Below is a small trained network, with its code and all its weights. Each question gives an input and a target symbol and asks what happens when units are switched off, that is, made to give their printed mean instead of their output.

import numpy as np


def w(rows, s, z=0):
    codes = np.array(rows[::2]) - 128.0
    scale = np.full(codes.shape[1], s)
    scale[-1] = z or s
    return codes * scale


def f(y):
    return np.maximum(y, 0)


def softmax(a):
    e = np.exp(a - a.max(-1, keepdims=True))
    return e / e.sum(-1, keepdims=True)


def log_softmax(a):
    a = a - a.max(-1, keepdims=True)
    return a - np.log(np.exp(a).sum(-1, keepdims=True))


def net(x, mask):
    ids = ['ΘΛΞΠΣαβγδζημτφψω'.index(c) for c in x.split()]
    T = len(ids)
    res = E[ids] + P[:T]
    u = 0
    for l in range(2):
        r = res
        for j in range(2):
            rows = slice(2 * j, 2 * j + 2)
            q, k, v = (r @ M[l][rows].T for M in (Q, K, V))
            z = softmax(np.where(np.tri(T) > 0, q @ k.T / 2**0.5, -1e9)) @ v
            o = O[l][rows]
            res = res + np.where(mask[u + j], z, o[:, -1]) @ o[:, :-1]
        u += 2
        y = f(res @ A[l][:, :-1].T + A[l][:, -1])
        res = res + np.where(mask[u : u + 12], y, B[l][:, -1]) @ B[l][:, :-1]
        u += 12
    return log_softmax(res[-1] @ U[:, :-1].T + U[:, -1])


Q, K, V, O, A, B = {}, {}, {}, {}, {}, {}
E = w([
[101,161,69,214,120],'Θ',
[171,51,115,72,143],'Λ',
[170,134,76,96,190],'Ξ',
[153,149,90,37,185],'Π',
[73,71,45,145,99],'Σ',
[158,140,84,61,185],'α',
[73,70,71,141,74],'β',
[76,79,160,126,73],'γ',
[82,82,193,126,155],'δ',
[74,83,166,129,198],'ζ',
[80,201,155,233,74],'η',
[63,180,139,248,130],'μ',
[18,95,83,121,169],'τ',
[118,236,242,190,200],'φ',
[49,234,26,184,86],'ψ',
[152,224,203,27,196],'ω',
],0.017)
P = w([
[225,52,65,186,129],'0',
[211,53,95,182,127],'1',
[189,57,114,187,136],'2',
[160,71,110,179,134],'3',
[144,94,125,154,119],'4',
[121,109,131,147,112],'5',
[103,125,147,131,102],'6',
[82,143,152,117,98],'7',
[63,161,164,108,91],'8',
[40,184,176,100,83],'9',
[25,198,172,87,70],'10',
[2,214,154,64,61],'11',
],0.0087)
Q[0] = w([
[40,9,159,117,65],'0.h0',
[215,208,138,137,141],'0.h0',
[198,124,142,100,163],'0.h1',
[142,188,112,124,112],'0.h1',
],0.013)
K[0] = w([
[28,184,141,135,115],'0.h0',
[250,146,75,135,126],'0.h0',
[185,79,116,148,132],'0.h1',
[138,77,106,141,108],'0.h1',
],0.014)
V[0] = w([
[96,106,254,112,90],'0.h0',
[188,168,217,220,79],'0.h0',
[133,193,158,147,143],'0.h1',
[45,213,121,102,110],'0.h1',
],0.0074)
O[0] = w([
[117,90,143,76,82,255],'0.h0',
[254,103,220,152,50,84],'0.h0',
[166,173,182,179,144,33],'0.h1',
[144,111,188,166,128,225],'0.h1',
],0.0095,0.0018)
A[0] = w([
[110,144,83,217,89,201],'0.n0',
[90,141,188,127,121,123],'0.n1',
[179,151,126,72,180,255],'0.n2',
[144,77,80,145,129,141],'0.n3',
[91,51,114,86,112,157],'0.n4',
[112,159,80,162,82,120],'0.n5',
[116,165,128,153,173,79],'0.n6',
[158,109,178,117,131,115],'0.n7',
[201,164,115,11,199,155],'0.n8',
[82,96,178,187,209,151],'0.n9',
[118,92,88,121,61,66],'0.n10',
[92,56,152,104,80,129],'0.n11',
],0.011,0.0028)
B[0] = w([
[111,166,143,135,90,205],'0.n0',
[120,101,116,122,191,180],'0.n1',
[96,147,80,241,75,150],'0.n2',
[167,97,182,83,88,175],'0.n3',
[93,82,71,19,94,241],'0.n4',
[110,190,152,121,108,174],'0.n5',
[155,75,134,199,93,152],'0.n6',
[117,139,168,171,85,152],'0.n7',
[71,150,171,254,77,160],'0.n8',
[173,65,147,138,162,169],'0.n9',
[152,143,144,32,55,205],'0.n10',
[168,87,164,125,73,246],'0.n11',
],0.0062,0.012)
Q[1] = w([
[88,1,206,85,50],'1.h0',
[133,188,112,15,125],'1.h0',
[161,182,127,184,178],'1.h1',
[59,123,110,93,107],'1.h1',
],0.0082)
K[1] = w([
[43,161,215,94,164],'1.h0',
[129,91,166,74,139],'1.h0',
[254,178,72,108,173],'1.h1',
[16,82,140,137,120],'1.h1',
],0.0066)
V[1] = w([
[162,102,119,109,227],'1.h0',
[189,23,184,152,194],'1.h0',
[222,138,127,144,217],'1.h1',
[175,1,165,96,250],'1.h1',
],0.0056)
O[1] = w([
[239,136,65,16,229,58],'1.h0',
[195,17,166,48,146,100],'1.h0',
[2,160,192,125,107,7],'1.h1',
[64,66,199,203,156,97],'1.h1',
],0.0089,0.015)
A[1] = w([
[145,199,114,133,145,175],'1.n0',
[61,118,155,140,231,252],'1.n1',
[127,207,137,156,68,205],'1.n2',
[183,207,100,176,170,26],'1.n3',
[217,87,145,99,82,162],'1.n4',
[99,20,106,1,138,138],'1.n5',
[11,253,102,126,143,91],'1.n6',
[218,204,228,128,108,146],'1.n7',
[93,114,166,161,103,130],'1.n8',
[70,229,154,175,191,43],'1.n9',
[173,220,162,124,111,111],'1.n10',
[59,48,140,135,86,183],'1.n11',
],0.0091,0.0036)
B[1] = w([
[98,61,173,165,182,150],'1.n0',
[148,251,195,130,187,141],'1.n1',
[141,125,24,140,199,202],'1.n2',
[94,148,254,104,50,153],'1.n3',
[176,176,146,141,151,240],'1.n4',
[43,92,175,107,149,250],'1.n5',
[183,35,129,131,126,186],'1.n6',
[158,90,99,106,193,160],'1.n7',
[135,110,48,120,139,166],'1.n8',
[155,144,126,71,120,166],'1.n9',
[71,128,154,149,125,151],'1.n10',
[161,199,106,156,80,224],'1.n11',
],0.0086,0.022)
U = w([
[124,136,126,140,129,18],'Θ',
[121,92,154,114,141,136],'Λ',
[90,144,110,249,126,222],'Ξ',
[2,141,129,153,129,122],'Π',
[123,145,114,127,131,50],'Σ',
[127,102,138,85,182,181],'α',
[121,138,126,144,124,42],'β',
[116,227,116,163,99,135],'γ',
[129,140,113,129,125,29],'δ',
[200,180,132,175,100,2],'ζ',
[129,137,127,139,131,42],'η',
[139,71,75,130,167,129],'μ',
[186,150,135,133,126,95],'τ',
[134,228,57,59,142,178],'φ',
[190,170,168,118,186,254],'ψ',
[100,171,154,135,30,136],'ω',
],0.0093,0.006)

Each question gives the input, a string of symbols that net reads in full, and the target symbol t.
The units are the heads (2 rows each of Q, K, V and O) and the neurons (one row each of A and B). Each row of codes is followed by its name. A weight is (code - 128) times the scale printed after its matrix; where a second scale follows, it is the last column's (O, A, B and U).
mask holds one flag per unit, layer by layer, with each layer's heads first. A switched-off unit (its flag False) gives its mean, the last column of its rows in O or B, instead of its output. The means were averaged over made-up inputs and are rounded, as every weight is.
A unit's drop is (log p(t) with every unit on - log p(t) with that unit switched off) / (log p(t) with every unit on - log p(t) with every unit switched off).
The circuit of an input: a set's keep is (log p(t) with only the set's units on - log p(t) with every unit switched off) / (log p(t) with every unit on - log p(t) with every unit switched off). Starting from the 12 units with the biggest drops (on a tie, the unit counted first), units are removed one at a time, each time the one whose removal leaves the highest keep (on an exact tie, the one counted first), for as long as the keep stays at least 0.8.
circuit, biggest first: the units of the circuit, biggest drop first
k most important neurons: the k neurons with the biggest drops, biggest first
k most important neurons of layer l: the k neurons of layer l with the biggest drops, biggest first
heads that matter: for each layer, one digit per head in row order, 1 if its drop is at least 0.15 and else 0, layers parted by /
input δ β β μ ω ψ γ ζ, target Ξ: heads that matter : 01 / 10
input γ η γ β, target ζ: circuit, biggest first : [0.h0 1.n5]
input β β β γ ζ ζ, target α: heads that matter : 00 / 10
input γ ψ β, target Ξ: heads that matter : 10 / 10
input α ζ Σ, target α: most important neuron : [1.n5]
input Π μ Σ β τ γ α φ, target ψ: heads that matter : 10 / 00
input τ φ γ τ γ β γ ζ, target α: circuit, biggest first : [1.h0 1.n5 0.n9]
input ζ Σ γ, target α: 2 most important neurons of layer 0 : [0.n11 0.n0]
input γ δ Σ, target Λ: circuit, biggest first : [1.h0 1.n5 1.n2]
input τ γ Σ, target Π: 2 most important neurons of layer 1 : [1.n5 1.n4]
input γ τ δ β ζ ψ τ, target Ξ: heads that matter : 01 / 01
input τ γ ω γ γ γ δ Σ Π Π Σ β, target φ: circuit, biggest first : [1.h1 0.h0]
input γ Σ η γ β Π ψ, target Ξ: heads that matter : 01 / 00
input β γ φ α β γ τ γ δ τ φ, target ψ: heads that matter : 00 / 00
input δ β ψ γ ω β α γ γ Π, target Ξ: heads that matter : 00 / 00
input γ Σ β β δ Π φ γ, target ψ: 2 most important neurons : [1.n4 0.n9]
input Θ γ β α τ, target Π: heads that matter : 10 / 00
input Σ γ γ Θ φ τ γ β γ γ Σ, target ω: heads that matter : 10 / 00
input γ γ γ γ β β β β ψ ζ γ, target Ξ: heads that matter : 11 / 10
input η β γ Π φ τ γ γ β η, target μ: 2 most important neurons : [1.n7 1.n2]
input ψ γ Π τ Λ γ, target Π: circuit, biggest first : [0.h0 1.n6 1.n4]
input γ β ζ γ γ β β Σ, target φ: circuit, biggest first : [1.h1 0.h1 0.h0 1.n6]
